Where the symbols take the nodes:
x28 e x49
x28 q x409
x28 r x859
x28 v x561
x28 p x562
x190 e x403
x190 q x871
x190 r x172
x190 v x213
x190 p x503
x400 e x180
x400 q x94
x400 r x735
x400 v x901
x400 p x316
x238 e x690
x238 q x316
x238 r x598
x238 v x263
x238 p x403
x666 e x422
x666 q x780
x666 r x165
x666 v x540
x666 p x371
x291 e x788
x291 q x759
x291 r x493
x291 v x368
x291 p x682
x888 e x250
x888 q x503
x888 r x749
x888 v x652
x888 p x759
x859 e x682
x859 q x49
x859 r x302
x859 v x236
x859 p x912
x932 e x780
x932 q x193
x932 r x666
x932 v x122
x932 p x901
x699 e x495
x699 q x172
x699 r x316
x699 v x505
x699 p x749
x122 e x666
x122 q x932
x122 r x540
x122 v x780
x122 p x180
x495 e x238
x495 q x505
x495 r x263
x495 v x316
x495 p x190
x503 e x652
x503 q x493
x503 r x250
x503 v x888
x503 p x894
x316 e x263
x316 q x495
x316 r x690
x316 v x238
x316 p x213
x165 e x731
x165 q x422
x165 r x758
x165 v x562
x165 p x932
x982 e x894
x982 q x302
x982 r x759
x982 v x241
x982 p x561
x403 e x699
x403 q x213
x403 r x505
x403 v x172
x403 p x652
x540 e x165
x540 q x666
x540 r x562
x540 v x422
x540 p x744
x409 e x561
x409 q x902
x409 r x49
x409 v x28
x409 p x165
x493 e x888
x493 q x788
x493 r x652
x493 v x503
x493 p x241
x302 e x241
x302 q x682
x302 r x894
x302 v x982
x302 p x28
x236 e x302
x236 q x859
x236 r x982
x236 v x682
x236 p x902
x731 e x912
x731 q x562
x731 r x902
x731 v x758
x731 p x780
x172 e x505
x172 q x403
x172 r x495
x172 v x699
x172 p x250
x901 e x735
x901 q x400
x901 r x371
x901 v x180
x901 p x238
x562 e x758
x562 q x165
x562 r x912
x562 v x731
x562 p x122
x49 e x236
x49 q x561
x49 r x682
x49 v x859
x49 p x758
x422 e x562
x422 q x540
x422 r x731
x422 v x165
x422 p x193
x250 e x871
x250 q x652
x250 r x190
x250 v x749
x250 p x368
x180 e x371
x180 q x901
x180 r x744
x180 v x735
x180 p x263
x371 e x193
x371 q x735
x371 r x932
x371 v x744
x371 p x598
x912 e x409
x912 q x758
x912 r x28
x912 v x902
x912 p x540
x780 e x540
x780 q x122
x780 r x422
x780 v x666
x780 p x735
x263 e x598
x263 q x238
x263 r x94
x263 v x690
x263 p x172
x598 e x400
x598 q x690
x598 r x901
x598 v x94
x598 p x505
x94 e x901
x94 q x598
x94 r x180
x94 v x400
x94 p x495
x505 e x316
x505 q x699
x505 r x238
x505 v x495
x505 p x871
x690 e x94
x690 q x263
x690 r x400
x690 v x598
x690 p x699
x749 e x190
x749 q x250
x749 r x213
x749 v x871
x749 p x788
x561 e x859
x561 q x28
x561 r x236
x561 v x49
x561 p x731
x652 e x749
x652 q x888
x652 r x871
x652 v x250
x652 p x291
x902 e x28
x902 q x912
x902 r x561
x902 v x409
x902 p x422
x735 e x744
x735 q x180
x735 r x193
x735 v x371
x735 p x690
x241 e x759
x241 q x982
x241 r x291
x241 v x894
x241 p x49
x213 e x172
x213 q x190
x213 r x699
x213 v x403
x213 p x888
x894 e x291
x894 q x241
x894 r x368
x894 v x759
x894 p x859
x871 e x213
x871 q x749
x871 r x403
x871 v x190
x871 p x493
x788 e x503
x788 q x368
x788 r x888
x788 v x493
x788 p x982
x193 e x122
x193 q x744
x193 r x780
x193 v x932
x193 p x400
x368 e x493
x368 q x291
x368 r x503
x368 v x788
x368 p x302
x682 e x982
x682 q x236
x682 r x241
x682 v x302
x682 p x409
x744 e x932
x744 q x371
x744 r x122
x744 v x193
x744 p x94
x758 e x902
x758 q x731
x758 r x409
x758 v x912
x758 p x666
x759 e x368
x759 q x894
x759 r x788
x759 v x291
x759 p x236

The rows follow the links: the fewer symbols apart two nodes are, the more alike their rows tend to be.

Each row is also shifted at random along 9 hidden directions that mean nothing.

Some nodes, each with a row of numbers:
x503	[ 180   30   47   87   14  -69  -61   -9  -53    3    3   26   96  -38    7   12   34  -33   19  -12  168  -86   98  -11  -50 -101  -23  -16  -32   39  -37   72  -20  -21 -111 -129   14  -74   79   70   65]
x213	[ 120  116   69   27   19  -81  -61  -44   38   -4  -12   11   67  -22   57  -45    6 -103   22  -54   46 -137   -4   19 -128  -21   33  -28    4   -4  -35    0   -4   65  -12  -28   39  -17   72   30   46]
x94	[   8   35   96   21   -6 -127 -118  -25   29  -29   22 -105   32  -14  -28   44  -19   41  149   19   72   26  -48   33   -1  -52   29  147   19  -82  -20  134  -40  -35  -29   13  -47  -71   27   55   18]
x316	[ 138  119  156  -20   48 -169  -62   19   23   96  -64  -10   75   45  133  -64   20  -21  123   77  -27  -98   48  180  -25   97  -87 -125   64  -44  -93  -46   53   22   49  -26  112  -47  -16  -91  -11]
x561	[-112  -47  -93  -11   21   35  123   41  -27   33   26  147  -56  -17  -28   16   56   24 -195  -42   -4   13   97   12    6   27   -1 -123   22   -1   -8    6   12  -14  -44  -11  -10   47  -93   -7   50]
x888	[  65   54   15   50    8   67  -41   -3   10    5  -19   -8   34  -65   11  -64   39 -112   86   57   62  -67  240  -76  -18  -79  -39  -34   11  117  -35  -90   72   62  -89 -136   42   21   58  -11   40]
x912	[ -26 -101  -13    9    4   42   55   73   -4   59  -73    8  -64   86  -80  -73   15   39  -34   -9 -119   40  -43    5   52   99   -4   39   50    9   13 -132    9   -5   26   59   56   56  -18  -65   -4]
x780	[ -50   58   -5  -58   45  -36  -43    5    7   62   32  -23  -65    4    8  -77   52  -62  151  -25  -68  -66  111  -59  -16   54   89  -48   20  -81  -87 -125  146   66   73   -2   21   97   10   16   15]
x749	[ 198  111   39   52    5  -24  -54  -51  124  -33   15    6   36 -119   -7   13  -32 -163 -130   57    9   -1   39   23  -61  -80    3   39   41   54  -37   59  -34  163  -61  138  -11   48   -6   27   -2]
x122	[-102   13  -46  -52  -11  -82  -13  -33    0  -34  111  -61  -57  -66  -32  112  -46   41   88   31   23   65  -68  -40   24  -39   75   78  -34 -108    1  183    9   25   32   75 -124   35  -65   68  -48]
x493	[  65  -74   73   73  -17  -30  -35   17  -17   45 -152  -18   73   82  -36  -97  -59  -91  -97   -5  -79  -94 -148  -19  -54   48   -6  107  -32   83   27 -160  -68   78  -18  151  137  -21  166    7  -30]
x49	[ 289   12  -69   69   12  104   29  -48   54  -46   68   53  -37  -41  -83   36   31  -16 -195  -47   31   39   48  -59  -39  -43    9   34   -2   12    9   21  -52  -20  -40   54  -83   17  -18   55   58]
x598	[-236   12   42  -53   -8   34  -74  -21  -76   85   -8   72   -6   54    2  -38   44  -29  -97   62  163  -80   30  -34   26  -35 -149  -67 -110   36  -44  -85  -36  -38   -3 -170   14  -23   69   81  -38]
x699	[  87   83   -6   -2  -27  177 -124 -147  115 -140   73  -71   32 -104   20   40  -40 -133 -115  -15  -12   60   49 -122  -31 -132   58   93  -42   47   18  -44  -28   52   11  188  -71  -25  101  111  -20]
x291	[  11  -55  -44   -8   24  -88   85  135  -21  -29  -13   74   52  -70   95   12   22   35   66 -105  -77  110  -27  152   87  -22  143 -147  167   15  -19  140   91   41    3  -41   57   64 -146  -97   12]
x666	[ -73   -6  -56  -65   -3   40   10  -27    9  -22   82  -32  -64  -35   -4   75   -7   43    6   50  -43  103   50  -35   68    2   16    2  -15  -65   -6   33   40  -19   55   99  -75   23  -69   20  -46]
x758	[ 112  -17   -5   39   63  -88  -42   30  -16  -18   78   60   12  -30  -14   22  130   69    9 -202   35   37  165   25   -5  -42  180  -42  100 -142  -92   60   67 -106  -57   12  -27  -47  -12   93  170]
x263	[  75   29  111  -26    2  -33  -31   41   21   51  -83  -41   22   93   61  -62  -15   50   98   82  -27   25 -128  160   63   81 -134  -20   59   22   -4  -34  -28  -27   77  -96   70  -19  -47 -125  -67]
x505	[-109  -24   32  -49  -54   20   16  -26  -10  -14  -58  -27   33   55   54   32 -103   24  -77   83  -25   25 -258   69   29   39 -112   24  -71   52   80   32 -111    5   76   55   16  -45    2  -48 -137]
x236	[  91  -18 -102    8    1  101  124   31   32  -25   13   29  -57  -34  -14    1   -5   -2  -25   10  -81   57   32  -17   22   26    5  -50   47   58   37   -4   37   39    9  -11  -19   90 -104  -93   -9]

From each start, follow one symbol. Which node do you reach?
Answer with the node's name.
---
[-141  -13  -36  -46   45    8  -36    7  -98   46   62   47  -26   22   23  -35  119   24   85 -101   54  -68  227  -97    8   -5   80 -118  -40  -91  -81 -117  133  -94    9 -110    1  -19   61   96   84]
q	x540
---
[ 143   37  -21   37   37  -28  -26  -40  -49  -10   59   60   75  -89   61   45   54  -71  -70  -36   53  -78  262  -66  -49  -74   59 -119  -48  -16  -69  -19   85    6  -76   66   20  -59   72  107   67]
q	x241
---
[ -90   51   22   16  -10  -30   17  -16  -11  -24  -10   -6   60  -36   59    6   -4   -5   95    4   60  -87   92   12  -81  -32  -12  -49   -2   27   19   51   12  -15  -72 -121   17  -65   18  -29   55]
p	x493
---
[ -56   62   76   10   13  -82   20  -45    1   28  -51  101   95   33  104   -5   21   -8 -174  -42   15 -149   56  118 -141   67  -61 -144   -6  -28  -13  -27  -52  -43  -51   46   79 -130   34  -10   72]
p	x503
---
[  61  -29    1   -3   16  -91  -15   23 -118   79   38    0  -32   48  -38   36   10   72   74   72  117  -27  -39  -25   56    7  -74    6  -94  -58  -26   59   -6  -57   16 -110  -37  -12    2   56  -47]
q	x422
---
[ 179   31  -71   25    6 -156   68   11  -56   33   88   62  -17 -110  -27  119  -55  -42  -38  113  131  -24  -81    0    0  -70  -27  -30  -77    8  -17  267  -22  132  -37  -40  -84   91  -99   46  -90]
v	x302
---
[-196  -78 -103  -11  -10  -48  115   66  -74   26   -1   61  -47  -15  -40    0  -14   -4    6  -58  -22  -46  -51  -53  -22   18   97  -35  -17    3   29   41   36   63  -22  -38    3   91  -33   -5    3]
v	x236
---
[ 136  -16   25   54   35  -87   34   44  -22  112  -49   62  -29   74  -68  -69   45   -3  -66    6   -8  -94   29   27  -44   98  -44  -14   10  -26  -46  -86   -4   12  -30    6   58   31    8  -11   48]
v	x28
---
[ 103  115   -8  -16   48  -60  -71  -22   16    9  138  117  -44  -41  -24    6  112   -8  -32 -151  223  -22  -19   32  -43 -100   53  -74   30  -95  -94  157  -13  -36    7 -254 -116   57  -65  120   87]
v	x744
---
[ -74  -46  -38   23  -13   72  -11    5  -52  -38   -6  -35   49  -69   16   15   -9  -52   65   35    0    7  180 -115   41  -90   40    0  -40   88   14  -46   76   25  -74   11   30  -22   77   28    0]
q	x291
---
[ -65  -32   32   -7  -31   43  -93  -25  -51  -65   31  -30   41   44    0   37   16   95   35  -80  161   48 -131   -4   35  -96  -17   73  -51  -18   34   91  -97 -160    5 -165  -64 -113   66   81   14]
p	x699
---
[ 191  -10  -15   36    0  113   36   -1  -61   19  -43   -7   34   33   38  -27   -4  -10   29   98   13  -41  126  -54   27   10 -138  -68  -71  117   27 -126   29  -34  -13 -100   53  -38   53  -55  -34]
v	x291
---
[-120   64   22  -26   -8 -110  -81  -22   47   28   67  -31  -65  -82  -79   34  -34  -83   32   90   85   12  -67  -25    7  -69   15  110  -14  -40  -50  135  -18  137  -10   20  -81  104  -34   83  -59]
q	x901
